Here is a tiny trained network, its code and every weight. The questions are about switching its units off for an input and a class, where a switched-off unit gives its printed mean instead of its output.

import numpy as np


def w(rows, s, z=0):
    codes = np.array(rows[::2]) - 128.0
    scale = np.full(codes.shape[1], s)
    scale[-1] = z or s
    return codes * scale


def f(y):
    return np.maximum(y, 0)


def log_softmax(a):
    a = a - a.max(-1, keepdims=True)
    return a - np.log(np.exp(a).sum(-1, keepdims=True))


def net(x, mask):
    res = np.array(x, float).reshape(1, 7) / 4 @ E
    y = f(res @ A[0][:, :-1].T + A[0][:, -1])
    res = res + np.where(mask, y, B[0][:, -1]) @ B[0][:, :-1]
    return log_softmax(res[-1] @ U[:, :-1].T + U[:, -1])


A, B = {}, {}
E = w([
[170,133,51,52,150,24,147,217,135,136,125,54],'x0',
[131,160,134,2,197,123,126,99,33,61,194,175],'x1',
[185,170,131,59,93,149,228,61,152,169,102,126],'x2',
[185,130,144,193,142,51,77,59,113,213,179,114],'x3',
[82,70,183,28,191,111,76,102,168,188,55,103],'x4',
[142,34,198,75,38,82,127,102,136,63,185,69],'x5',
[200,43,102,166,184,71,154,109,223,104,131,232],'x6',
],0.0087)
A[0] = w([
[73,170,79,114,120,154,59,67,145,134,146,58,51],'N0',
[159,134,123,209,157,152,120,173,172,179,69,84,205],'N1',
[163,117,84,87,163,87,121,94,35,112,132,153,82],'N2',
[210,70,87,145,168,131,103,168,204,76,135,144,32],'N3',
[154,174,60,218,145,110,138,132,76,74,199,130,119],'N4',
[152,183,132,175,72,98,160,156,173,121,130,119,163],'N5',
[134,146,160,203,94,114,137,93,57,106,127,155,28],'N6',
[148,112,136,132,112,85,114,64,97,179,170,92,55],'N7',
[167,48,166,110,90,145,147,125,109,84,138,79,204],'N8',
[97,136,196,138,96,183,125,54,139,129,133,174,85],'N9',
[120,154,156,154,172,75,105,100,176,204,219,76,146],'N10',
[117,159,122,49,142,126,118,109,72,51,198,191,226],'N11',
[32,97,171,184,192,81,53,214,113,53,202,124,172],'N12',
[201,159,151,57,77,153,239,64,123,186,112,137,249],'N13',
[61,105,183,142,96,188,128,103,151,96,138,209,40],'N14',
[154,38,185,89,30,123,126,126,131,79,183,82,40],'N15',
[89,100,149,90,98,155,168,193,152,116,137,167,51],'N16',
[52,72,137,46,174,123,46,86,175,182,50,84,121],'N17',
[104,84,100,174,58,118,118,132,181,149,103,41,195],'N18',
[115,222,144,120,64,142,124,141,112,169,128,82,40],'N19',
[166,105,125,108,201,133,192,85,157,91,172,184,186],'N20',
[146,111,62,89,149,110,146,201,139,91,100,53,78],'N21',
[126,181,179,61,94,114,120,100,59,122,119,138,173],'N22',
[145,127,116,136,230,136,70,109,50,37,122,121,190],'N23',
[201,92,210,160,109,85,85,131,90,138,159,93,159],'N24',
[55,76,121,136,91,176,201,214,187,112,104,109,151],'N25',
[64,63,153,187,144,167,145,90,140,106,152,174,28],'N26',
[90,190,152,139,83,156,122,143,66,110,114,21,48],'N27',
[148,203,72,146,190,190,146,176,91,142,72,159,128],'N28',
[127,162,61,140,14,155,171,171,97,100,202,160,87],'N29',
[161,118,90,78,117,73,138,166,150,178,105,99,62],'N30',
[77,104,143,179,113,168,112,122,203,103,108,112,189],'N31',
[168,163,43,102,103,84,134,175,161,101,164,76,25],'N32',
[60,138,163,95,175,119,98,119,171,198,93,153,75],'N33',
[119,44,187,107,33,104,104,153,134,40,150,107,104],'N34',
[78,119,111,56,104,157,143,181,133,13,95,173,91],'N35',
[122,134,198,152,116,195,120,86,69,139,125,160,44],'N36',
[101,140,56,144,173,180,67,158,76,200,124,136,180],'N37',
[66,166,103,104,101,154,70,119,45,147,178,71,77],'N38',
[163,187,175,170,133,33,90,76,90,175,138,155,126],'N39',
[53,112,186,103,175,115,131,118,147,167,127,101,2],'N40',
[113,166,99,126,167,48,165,178,131,179,185,90,24],'N41',
[111,83,108,91,123,202,164,168,154,61,82,121,135],'N42',
[109,120,89,101,120,57,139,200,153,93,141,82,63],'N43',
[142,168,68,170,17,141,133,158,85,113,169,183,62],'N44',
[123,160,86,158,233,145,139,129,100,215,78,198,156],'N45',
[156,77,114,157,180,51,164,99,219,61,132,255,45],'N46',
],0.0085,0.0037)
B[0] = w([
[126,79,77,114,111,82,175,158,96,106,112,91,170],'N0',
[106,138,146,133,112,162,65,139,198,125,173,82,233],'N1',
[108,160,114,158,109,154,21,99,155,129,125,76,187],'N2',
[170,123,125,86,84,60,189,137,132,140,58,77,189],'N3',
[70,108,224,139,175,116,151,44,117,73,112,132,211],'N4',
[93,122,208,80,180,90,81,50,147,134,164,127,187],'N5',
[117,133,137,149,141,95,84,119,58,91,117,157,171],'N6',
[60,69,91,185,143,157,149,169,84,161,157,126,182],'N7',
[63,171,67,146,158,214,142,131,159,67,134,123,209],'N8',
[146,213,93,164,82,103,86,190,55,131,88,178,199],'N9',
[80,113,138,215,126,114,103,160,56,161,181,126,205],'N10',
[88,143,143,114,133,110,44,81,176,169,143,29,246],'N11',
[162,229,243,137,180,79,252,209,221,134,156,180,250],'N12',
[88,254,168,184,212,69,166,200,215,136,184,160,254],'N13',
[150,209,91,175,60,143,54,175,32,110,85,156,194],'N14',
[122,110,4,153,170,239,117,110,178,56,113,184,225],'N15',
[93,111,89,214,165,103,144,119,75,189,144,127,170],'N16',
[55,137,198,110,176,51,121,83,88,8,82,178,250],'N17',
[127,143,189,81,102,147,62,98,205,132,150,53,227],'N18',
[115,81,104,109,39,80,220,137,162,104,71,72,188],'N19',
[115,141,145,101,82,53,138,155,188,156,102,37,217],'N20',
[176,202,106,179,76,153,50,123,98,151,89,201,203],'N21',
[108,131,139,143,105,97,118,148,188,114,124,85,204],'N22',
[79,182,157,84,79,151,48,164,186,162,168,63,212],'N23',
[87,141,81,159,169,146,162,182,97,132,197,123,204],'N24',
[64,91,156,166,143,121,89,118,93,230,232,83,222],'N25',
[178,184,105,119,65,113,104,166,103,124,61,137,184],'N26',
[183,81,95,67,60,48,212,176,130,100,63,73,213],'N27',
[92,109,58,115,151,222,125,117,136,54,168,125,219],'N28',
[86,85,175,114,206,51,106,62,96,56,98,186,207],'N29',
[146,189,131,152,114,137,96,115,89,143,95,207,193],'N30',
[144,191,188,171,98,112,80,151,164,140,139,83,201],'N31',
[130,188,140,152,109,131,71,126,88,120,55,198,188],'N32',
[91,110,171,151,181,124,116,48,92,58,106,130,194],'N33',
[80,107,57,146,160,228,173,134,190,56,127,171,229],'N34',
[38,89,109,198,125,89,74,160,68,211,203,139,216],'N35',
[175,201,80,160,58,124,83,134,113,154,68,150,187],'N36',
[106,123,68,130,120,186,207,165,172,84,150,138,210],'N37',
[164,96,95,79,63,66,167,165,154,121,82,64,211],'N38',
[94,114,51,179,130,118,119,166,44,203,198,91,209],'N39',
[128,100,146,165,189,88,115,78,82,85,59,108,169],'N40',
[186,155,68,173,130,163,50,143,87,147,85,189,178],'N41',
[78,85,128,230,150,75,192,154,58,217,197,60,208],'N42',
[172,179,100,203,104,148,60,169,70,121,52,149,194],'N43',
[128,132,147,85,193,78,96,54,101,73,107,128,194],'N44',
[118,118,28,121,151,178,162,117,155,69,172,125,239],'N45',
[134,58,2,119,54,20,157,148,134,73,65,45,242],'N46',
],0.0064,0.012)
U = w([
[178,220,71,146,70,148,37,157,28,132,45,202,46],'0',
[144,45,65,91,54,37,213,149,139,94,79,48,25],'1',
[89,106,17,122,175,241,157,115,165,46,184,143,126],'2',
[77,73,196,119,215,55,107,14,59,44,111,149,123],'3',
[121,229,177,125,174,79,197,202,205,135,205,147,255],'4',
[71,44,79,170,148,113,117,134,2,219,251,90,161],'5',
[109,165,153,99,104,129,46,102,203,142,193,44,130],'6',
[131,121,163,85,134,172,85,161,144,131,185,98,162],'7',
],0.0078,0.0049)

Each question gives the input, the list of numbers given to net, and the class t.
The units are the neurons (one row each of A and B). Each row of codes is followed by its name. A weight is (code - 128) times the scale printed after its matrix; where a second scale follows, it is the last column's (A, B and U).
mask holds one flag per neuron, in row order. A switched-off neuron (its flag False) gives its mean, the last column of its row in B, instead of its output. The means were averaged over made-up inputs and are rounded, as every weight is.
A unit's drop is (log p(t) with every unit on - log p(t) with that unit switched off) / (log p(t) with every unit on - log p(t) with every unit switched off).
The circuit of an input: a set's keep is (log p(t) with only the set's units on - log p(t) with every unit switched off) / (log p(t) with every unit on - log p(t) with every unit switched off). Starting from the 12 units with the biggest drops (on a tie, the unit counted first), units are removed one at a time, each time the one whose removal leaves the highest keep (on an exact tie, the one counted first), for as long as the keep stays at least 0.8.
circuit, biggest first: the units of the circuit, biggest drop first
most important unit: the unit with the biggest drop
k most important neurons: the k neurons with the biggest drops, biggest first
drop of u: that unit's drop, to one decimal
input [-7,7,-7,5,-8,-2,7], class 3: circuit, biggest first	N4
input [-3,4,-4,0,-2,-2,-5], class 1: circuit, biggest first	N38, N27
input [1,6,-7,7,8,8,0], class 2: 3 most important neurons	N15, N34, N24
input [-4,-7,6,-2,8,-6,-5], class 3: 4 most important neurons	N17, N33, N12, N40
input [-3,-6,4,0,-7,2,-5], class 3: 2 most important neurons	N29, N44
input [-3,7,3,5,-7,8,8], class 1: 3 most important neurons	N46, N20, N3
input [4,4,-5,6,2,-4,-7], class 1: circuit, biggest first	N38, N27
input [1,-6,-7,-1,1,-4,-7], class 1: 2 most important neurons	N27, N13
input [4,-3,6,-5,-7,-2,-4], class 3: circuit, biggest first	N29, N44
input [-1,7,-7,6,5,-6,-5], class 4: 2 most important neurons	N12, N37
input [-4,-6,-1,6,-5,-2,5], class 5: 3 most important neurons	N39, N17, N10
input [8,-1,-4,-5,4,-7,-1], class 0: 2 most important neurons	N21, N43
input [6,-4,8,-5,-6,5,-2], class 4: 4 most important neurons	N13, N17, N5, N14
input [-7,4,6,6,1,7,-1], class 0: 3 most important neurons	N9, N36, N12
input [6,3,-2,-5,-4,8,-7], class 2: circuit, biggest first	N15
input [5,8,-4,5,5,0,4], class 6: 2 most important neurons	N23, N2
input [2,-5,5,-6,6,2,0], class 3: 2 most important neurons	N17, N12
input [7,-5,-3,7,6,8,7], class 2: 2 most important neurons	N15, N34
input [5,-7,1,-7,-3,6,6], class 5: 2 most important neurons	N25, N42
input [-2,8,3,7,-4,-6,-8], class 1: most important unit	N38
input [-8,6,-2,-1,-8,6,-4], class 0: drop of N36	1.2
input [7,1,-4,5,-7,-6,-8], class 1: drop of N19	0.6
input [4,-1,-4,1,8,-5,-1], class 3: drop of N17	0.7
input [5,-2,6,-6,8,-5,2], class 3: drop of N12	0.1
